Below are the code and all the weights of a small trained network. Each question names an input and a target symbol and asks about switching units off, where a switched-off unit gives its printed mean instead of its output.

import numpy as np


def w(rows, s, z=0):
    codes = np.array(rows[::2]) - 128.0
    scale = np.full(codes.shape[1], s)
    scale[-1] = z or s
    return codes * scale


def norm(h):
    return h / np.sqrt((h * h).mean(-1, keepdims=True) + 1e-5)


def f(y):
    return np.maximum(y, 0)


def softmax(a):
    e = np.exp(a - a.max(-1, keepdims=True))
    return e / e.sum(-1, keepdims=True)


def log_softmax(a):
    a = a - a.max(-1, keepdims=True)
    return a - np.log(np.exp(a).sum(-1, keepdims=True))


def net(x, mask):
    ids = ['ΘΦαβγεζηλμξπστω'.index(c) for c in x.split()]
    T = len(ids)
    res = E[ids] + P[:T]
    q, k, v = (norm(res) @ M[0].T for M in (Q, K, V))
    z = softmax(np.where(np.tri(T) > 0, q @ k.T / 4**0.5, -1e9)) @ v
    res = res + np.where(mask[0], z, O[0][:, -1]) @ O[0][:, :-1]
    y = f(norm(res) @ A[0][:, :-1].T + A[0][:, -1])
    res = res + np.where(mask[1:13], y, B[0][:, -1]) @ B[0][:, :-1]
    return log_softmax(norm(res)[-1] @ U[:, :-1].T + U[:, -1])


Q, K, V, O, A, B = {}, {}, {}, {}, {}, {}
E = w([
[191,98,50],'Θ',
[192,95,68],'Φ',
[101,174,196],'α',
[141,208,67],'β',
[80,163,226],'γ',
[56,178,232],'ε',
[144,196,74],'ζ',
[105,155,47],'η',
[109,146,55],'λ',
[136,210,22],'μ',
[145,100,17],'ξ',
[95,156,6],'π',
[89,149,14],'σ',
[23,16,150],'τ',
[255,247,244],'ω',
],0.0031)
P = w([
[114,159,72],'0',
[18,244,118],'1',
[232,61,2],'2',
[128,131,112],'3',
[20,201,167],'4',
[247,26,93],'5',
[135,113,147],'6',
[41,200,176],'7',
],0.0052)
Q[0] = w([
[90,68,41],'head 0',
[236,136,4],'head 0',
[54,175,179],'head 0',
[248,72,143],'head 0',
],0.011)
K[0] = w([
[117,101,56],'head 0',
[119,185,7],'head 0',
[174,88,190],'head 0',
[51,197,108],'head 0',
],0.013)
V[0] = w([
[197,205,160],'head 0',
[127,106,87],'head 0',
[17,49,161],'head 0',
[234,253,192],'head 0',
],0.0044)
O[0] = w([
[168,170,163,70],'head 0',
[104,140,51,225],'head 0',
[98,3,242,23],'head 0',
[211,213,190,2],'head 0',
],0.005,0.00084)
A[0] = w([
[160,65,70,128],'neuron 0',
[26,125,135,212],'neuron 1',
[106,118,134,174],'neuron 2',
[134,130,127,66],'neuron 3',
[121,187,132,97],'neuron 4',
[242,88,150,144],'neuron 5',
[164,123,88,40],'neuron 6',
[50,132,201,185],'neuron 7',
[250,44,72,5],'neuron 8',
[209,137,91,98],'neuron 9',
[42,76,177,9],'neuron 10',
[137,158,209,127],'neuron 11',
],0.011,0.0019)
B[0] = w([
[117,200,126,230],'neuron 0',
[152,191,81,253],'neuron 1',
[113,129,124,158],'neuron 2',
[136,121,123,128],'neuron 3',
[76,104,155,191],'neuron 4',
[223,147,106,206],'neuron 5',
[119,94,156,176],'neuron 6',
[54,75,117,217],'neuron 7',
[254,58,120,248],'neuron 8',
[147,64,158,212],'neuron 9',
[133,43,80,196],'neuron 10',
[72,178,159,176],'neuron 11',
],0.025,0.005)
U = w([
[218,86,118,252],'Θ',
[182,102,114,157],'Φ',
[154,127,113,94],'α',
[117,96,161,112],'β',
[111,74,170,129],'γ',
[104,110,138,69],'ε',
[158,191,218,151],'ζ',
[94,116,124,111],'η',
[98,95,140,172],'λ',
[129,192,100,115],'μ',
[131,173,97,65],'ξ',
[122,164,103,84],'π',
[126,175,95,96],'σ',
[93,36,2,54],'τ',
[64,170,219,192],'ω',
],0.012,0.0031)

Each question gives the input, a string of symbols that net reads in full, and the target symbol t.
The units are the heads (4 rows each of Q, K, V and O) and the neurons (one row each of A and B). Each row of codes is followed by its name. A weight is (code - 128) times the scale printed after its matrix; where a second scale follows, it is the last column's (O, A, B and U).
mask holds one flag per unit, heads first, then neurons. A switched-off unit (its flag False) gives its mean, the last column of its rows in O or B, instead of its output. The means were averaged over made-up inputs and are rounded, as every weight is.
A unit's drop is (log p(t) with every unit on - log p(t) with that unit switched off) / (log p(t) with every unit on - log p(t) with every unit switched off).
The circuit of an input: a set's keep is (log p(t) with only the set's units on - log p(t) with every unit switched off) / (log p(t) with every unit on - log p(t) with every unit switched off). Starting from the 12 units with the biggest drops (on a tie, the unit counted first), units are removed one at a time, each time the one whose removal leaves the highest keep (on an exact tie, the one counted first), for as long as the keep stays at least 0.8.
units of the circuit, in order: the units of the circuit, biggest drop first
k most important neurons: the k neurons with the biggest drops, biggest first
drop when u is switched off: that unit's drop, to one decimal
input α ω σ Θ ε ω μ σ, target ω: units of the circuit, in order => head 0; neuron 4; neuron 8
input λ ω ω ξ ω τ Θ λ, target τ: units of the circuit, in order => neuron 7
input γ β τ ε λ Φ ω, target ζ: units of the circuit, in order => neuron 11; neuron 5; neuron 8; neuron 1
input ε τ λ α, target ω: units of the circuit, in order => head 0; neuron 11
input λ λ τ π Φ, target τ: units of the circuit, in order => neuron 10; head 0
input τ ζ τ λ ζ, target τ: 3 most important neurons => neuron 10; neuron 0; neuron 7
input γ π τ ω, target ζ: units of the circuit, in order => neuron 11; neuron 8; neuron 5; neuron 1
input β β λ τ α, target τ: 2 most important neurons => neuron 10; neuron 1
input ω λ ω ω μ, target ω: units of the circuit, in order => head 0; neuron 8; neuron 1
input τ ζ τ τ α μ τ λ, target τ: 2 most important neurons => neuron 10; neuron 1
input β τ Φ τ Θ, target τ: 3 most important neurons => neuron 10; neuron 0; neuron 7
input τ β ξ τ ε Θ τ β, target τ: drop when neuron 5 is switched off => 0.0
input ω τ ζ β μ Θ τ Φ, target τ: drop when neuron 10 is switched off => 0.3
input τ ξ ω ζ Θ, target ω: drop when head 0 is switched off => 0.5
input β ζ α τ τ τ α η, target τ: units of the circuit, in order => neuron 7
